(in the rows, 128 means zero)
Each row is followed by its group and then its class within the group.
[ 95 151 116 120 198 131 174 144 166  98 124 122 122 199 120  91 119 149
 119 102 174 136 137 141 127  22  95 120 117 133 125  90 118 106 153 154
 124 113  49 149 156 140  97 142  98 132 145 155 156 135 137 125  82 135
 194 133 139 137  71 183 133 119 228 163 104 133  99  68 163 117] => Z:U
[114 136 109 133 179  91 128 115 157 126 117 116 112 157 140 105 125 132
 141 117 157 106 142 165 144 109 126 149 145 121 115 110 132 117 136 157
 137 141  85 129 147 153 123 123 103 123 161 171 129 134 147 101  84 127
 161 132 141 143  70 175 140 106 202 159 107 115 106 127 139 129] => Z:N
[117 136 110 101 125 109 143 151 131 147 126 126 146 144 140  92 133 154
 100 107  94 165 153 110 143 130  95 136 137 118 123  76 150 108 146 150
 185 126  89  98 106 187 113 116 137 152 164 183 141 112 124 140 124 120
 126 104 113 144 109 173 129 140 130 182 144 124 166 111 112 160] => K:J
[166  87 117 113 119 106 124 174  98 180 142 154 131 150 143 122 139 155
 107 156 122  87 128 130 131 172 108 134 151 102 135 117 145 112 103 146
 116 137 127 131  93 167 156 108 161 135 169 154 123 122 162  82 117 108
 115 168 110 116 118 169 133 121 139 141 101 130 158 193  79 140] => V:C
[159  84 134 121  99 115 135 162  86 161 156 139 119 114 169 138 130 132
 115 151 116  60 118 132 135 172 139 119 156 124 119  76 152 123 113 151
 153 111 167 123 112 140 137 108 154 129 166 142  88 101 152 110 136 101
  91 116 114 131 182 125 141 113  97 118 120 151 138 132  42 157] => V:H
[137 135 129 131 175  83 125 128 149 119 116 120 135 188 143 107 132 156
 144 117 164 118 141 173 126  74  81 135 121 114 122  98 114 125 141 149
 119 173  74 137 121 139 116 132  97 149 135 150 144 138 147 101 100 135
 176 134 136 125  52 170 145 121 212 176 115 106 145  88 157 102] => Z:N
[104 136 133 144 225  79 145  98 180 118 149  98 130 164 162 128 111 133
 172 119 155  86 129 195 152  31  89 187 138 128 122 137 127 115 150 124
 131 157  74 136 181 109 127 135  69 154 151 136 153 135 126 122  84 150
 168 146 129 151 111 147 155  96 220 167  90 113 131 133 158 103] => Z:U
[184  84 123  88 100 116 113 151 101 165 134 147 135 116 176 153 126 124
 131 159  78  56 111 151 134 188 140 139 138 117  99 163 163 132 111 150
 143 137 183 103 124 128 161 110 149 129 159 127  76  88 161 104 137 112
  98 124 118 140 173 100 147 114 118 120 110 133 150 144  51 148] => V:H
[117 132 107 130 176 120 136 119 156 124 114 126 107 172 134  80 138 149
 130 118 140 138 135 169 127  70  94 130 131 116 120  96 103 115 144 146
 124 131  24 149 133 157 114 146 135 149 146 141 131 153 151  93  95 127
 179 135 148 126   4 170 117 117 204 161 114 112 101 107 162 133] => Z:N
[107 121  96 117 133 109 142 134 125 147 121 128 132 132 163  84 143 154
  93 113  86 105 139 134 145 112 100 137 163 112 113 105 146 105 125 145
 147 114  57 129 124 203 147 134 135 163 197 197 119 134 148 106 112 119
 135 125 119 131  55 173 133 114 156 165 132 133 126 133 106 184] => K:S
[127 127 118 123 180 118 150 138 159 144 114 118 138 201 119  93 122 147
 133 137 159 121 158 151 121  58  75 136 122 120 138  74 120 104 143 144
 118 122  47 137 120 135  98 143 112 148 138 156 158 139 144 108  92 135
 174 138 142 129  35 215 127 114 222 164 119 116 148  76 162 101] => Z:U
[174  90 115 123 110  93  91 136 106 157 120 137 129 144 160 140 130 132
 131 160 127  82 134 149 127 202 114 147 153 117 144 132 148 116  82 157
 141 149 216 117 129 161 163 124 160 147 168 133  65 100 150  75 142 114
 108  83 112 115 133 126 123 112 136 146 114 117 177 123  82 132] => V:C
[135  96 113 135  85 137 105  88  89 142 136 136 123  48 199 153 129 104
 108 139  98  58  85 150 159 194 190 148 181 133 100 210 148 159  97 143
 159 134 174 141 158 119 164 139 132 140 165 113  56 106 132 129 152 111
  89 147 136 149 193  71 109 110  77 140 124 151  84 203  58 185] => V:H
[105 139 116 122 193 103 147 155 152 135 122 114 136 178 131 101 114 146
 134 110 135 122 141 140 131  44  85 107 127 119 135  88 127 104 154 148
 123 119  53 143 129 155  99 132  72 154 156 164 157 132 147 119  92 150
 174 121 127 130  79 183 133 121 212 160 110 129 125 103 152 117] => Z:N
[100 156 105 123 194  94 152 167 120 184 145 128 153 118 124 111 114 154
 100  99  82 100 152 114 138  51  75 132 149  87 152 105 147 105 117 104
 122 136  19 142 127 164 116 139 141 184 174 183 186 180 172 131  93 125
 153 127 132 149  69 186 118 117 183 126 136 123 123 151 138 121] => K:M

Each row is followed by its group and then its class within the group.
[123 131 135 160 121 102 122  88  84 130 135 139 109 142 111 137  78 119
 152 119 112  71 145 143 178  86  87 128 130 130 136 112  73 137 221 125
 161 101 115 128 114 131 104 119 137  87 113 109 119 101  95 156 160 117
 137 116 130 113 113 167  76 134 195 123 122 184 111 219 139 164] => Bz:Y
[129 124  64 173 166 113 128 135  96 125 132 108 134  98 107 114 143 112
 147 110 133 167 144 147 155 128 116 135 153 104 128 121 132 138  80 150
 122 140 141 138 120 171 113 126 125 132 127 138 146 126 131 134 116 131
 135 129 136  89 139 121 155 111 132 144 135 109 146 174 171 159] => LT:Q
[126 115 132 173 100  87 110  77 122 136 150 126 153 125 151 151 109 130
 116 143 174 116 180 153 163 109 128 121 117 152 140 161  96 125 181  93
 148 131 155  95 134 111 169 148  86 110 123  69 133 102 112 140 155 102
 130 122 158 111 152 175 136 116 139 121  83  46 147  96  63  98] => BF:A
[160 127  84 160 149 133 135 136  94 147 111 122 116  82 116 119 150 147
 146 141  53 138 201 112 150 138 123 157 124  76 115 113 178 122 136 146
 114 129 139 112 145 149 106 143 133 148 125 125 147 136 126 132 128 166
 124 122 151 137 128 104 151  86  91 148 141 134 129 123 164 175] => LT:X
[158 138  81 184 126 149 169 123 121 134 127 119 104 122 117 118 130 132
 151 136  33  89 193 142 150 159 124 117 140 119 107 118 141 123 184 116
 120 108 126 140 133  88  96 181  98 100 126 115 182 114  43 153 140 139
 103 165 137 139 108 161  81 150 155 135 119 181 110 179 106 171] => Bz:Y
